Here is a tiny trained network, its code and every weight. The questions are about switching its units off for an input and a class, where a switched-off unit gives its printed mean instead of its output.

import numpy as np


def w(rows, s, z=0):
    codes = np.array(rows[::2]) - 128.0
    scale = np.full(codes.shape[1], s)
    scale[-1] = z or s
    return codes * scale


def norm(h):
    return h / np.sqrt((h * h).mean(-1, keepdims=True) + 1e-5)


def f(y):
    return y / 2 * (1 + np.tanh(0.7978845608 * (y + 0.044715 * y**3)))


def log_softmax(a):
    a = a - a.max(-1, keepdims=True)
    return a - np.log(np.exp(a).sum(-1, keepdims=True))


def net(x, mask):
    res = np.array(x, float).reshape(1, 6) / 4 @ E
    u = 0
    for l in range(4):
        y = f(norm(res) @ A[l][:, :-1].T + A[l][:, -1])
        res = res + np.where(mask[u : u + 3], y, B[l][:, -1]) @ B[l][:, :-1]
        u += 3
    return log_softmax(norm(res)[-1] @ U[:, :-1].T + U[:, -1])


A, B = {}, {}
E = w([
[130,118,138,139,78,146,155,108,151,136,128],'x0',
[124,119,123,129,132,125,122,129,133,150,107],'x1',
[175,171,130,235,171,223,126,145,137,170,142],'x2',
[127,125,148,120,128,128,128,141,121,139,144],'x3',
[145,195,4,64,70,204,169,188,17,132,73],'x4',
[205,147,123,133,64,66,90,219,144,108,69],'x5',
],0.011)
A[0] = w([
[69,92,109,1,77,66,136,103,116,102,109,75],'L0N0',
[73,92,143,38,103,21,124,82,153,99,123,249],'L0N1',
[175,140,131,152,79,73,98,198,155,112,114,247],'L0N2',
],0.02,0.0018)
B[0] = w([
[123,152,161,127,134,31,122,91,143,136,140,238],'L0N0',
[126,99,85,128,114,255,130,167,113,119,111,253],'L0N1',
[227,105,127,137,153,107,175,160,126,127,92,228],'L0N2',
],0.017,0.02)
A[1] = w([
[90,131,140,142,119,109,101,113,147,132,137,6],'L1N0',
[50,168,139,71,106,49,110,65,117,127,140,27],'L1N1',
[128,121,134,58,89,1,123,112,126,104,119,11],'L1N2',
],0.028,0.0023)
B[1] = w([
[101,135,191,141,82,171,102,130,136,118,105,149],'L1N0',
[170,36,78,178,86,171,73,186,152,92,153,225],'L1N1',
[122,249,168,92,136,94,180,104,111,146,92,245],'L1N2',
],0.016,0.012)
A[2] = w([
[3,150,138,192,100,202,16,148,142,114,129,185],'L2N0',
[154,66,193,227,195,62,110,78,220,126,184,114],'L2N1',
[207,119,143,164,88,119,69,195,166,117,96,254],'L2N2',
],0.02,0.00099)
B[2] = w([
[148,250,172,66,82,70,147,120,88,165,203,214],'L2N0',
[141,137,150,150,183,104,155,31,142,163,60,201],'L2N1',
[24,49,118,164,167,45,129,177,170,66,161,252],'L2N2',
],0.012,0.022)
A[3] = w([
[123,91,75,154,56,139,68,211,125,78,151,5],'L3N0',
[133,92,79,86,110,144,178,252,93,84,126,116],'L3N1',
[96,146,85,52,107,237,127,153,49,149,201,141],'L3N2',
],0.025,0.0015)
B[3] = w([
[167,41,62,11,117,222,65,156,139,132,41,209],'L3N0',
[75,199,137,101,35,226,50,47,101,158,203,252],'L3N1',
[124,7,112,233,244,39,177,181,158,90,85,245],'L3N2',
],0.013,0.026)
U = w([
[84,38,117,226,224,94,157,160,97,129,110,232],'0',
[102,87,86,107,62,197,45,160,100,115,122,2],'1',
[117,253,181,123,97,80,150,81,72,173,128,120],'2',
],0.011,0.00036)

Each question gives the input, the list of numbers given to net, and the class t.
The units are the neurons (one row each of A and B). Each row of codes is followed by its name. A weight is (code - 128) times the scale printed after its matrix; where a second scale follows, it is the last column's (A, B and U).
mask holds one flag per neuron, layer by layer. A switched-off neuron (its flag False) gives its mean, the last column of its row in B, instead of its output. The means were averaged over made-up inputs and are rounded, as every weight is.
A unit's drop is (log p(t) with every unit on - log p(t) with that unit switched off) / (log p(t) with every unit on - log p(t) with every unit switched off).
most important unit: the unit with the biggest drop
k most important neurons: the k neurons with the biggest drops, biggest first
drop when u is switched off: that unit's drop, to one decimal
input [-6,2,-8,-3,4,-6], class 1: most important unit => L1N1
input [-7,4,6,3,1,3], class 1: 3 most important neurons => (L0N0, L3N2, L2N1)
input [3,1,6,3,1,7], class 1: 4 most important neurons => (L0N0, L3N2, L3N1, L2N1)
input [-5,8,-7,-6,1,-3], class 1: 3 most important neurons => (L1N1, L0N0, L0N1)
input [0,4,1,4,1,6], class 1: 2 most important neurons => (L0N0, L3N2)
input [2,4,5,-3,-5,0], class 2: 2 most important neurons => (L0N1, L0N2)
input [-1,-4,8,2,-6,0], class 2: 2 most important neurons => (L0N2, L0N1)
input [-2,8,-5,7,3,0], class 1: 3 most important neurons => (L1N1, L0N2, L0N0)
input [7,3,-8,-4,3,1], class 2: 2 most important neurons => (L0N0, L1N2)
input [-2,8,-5,2,-6,1], class 1: 2 most important neurons => (L0N1, L3N1)
input [1,0,-3,5,-1,6], class 1: 2 most important neurons => (L0N1, L3N1)
input [5,-8,3,-7,-5,-7], class 2: 2 most important neurons => (L0N1, L0N2)
input [1,0,-1,1,8,6], class 2: drop when L0N1 is switched off => 1.0
input [-4,4,-2,-3,-8,4], class 1: drop when L0N1 is switched off => 1.5
input [7,-4,-7,0,4,7], class 2: drop when L0N0 is switched off => 1.2
input [6,7,-7,-8,-4,8], class 1: most important unit => L0N1
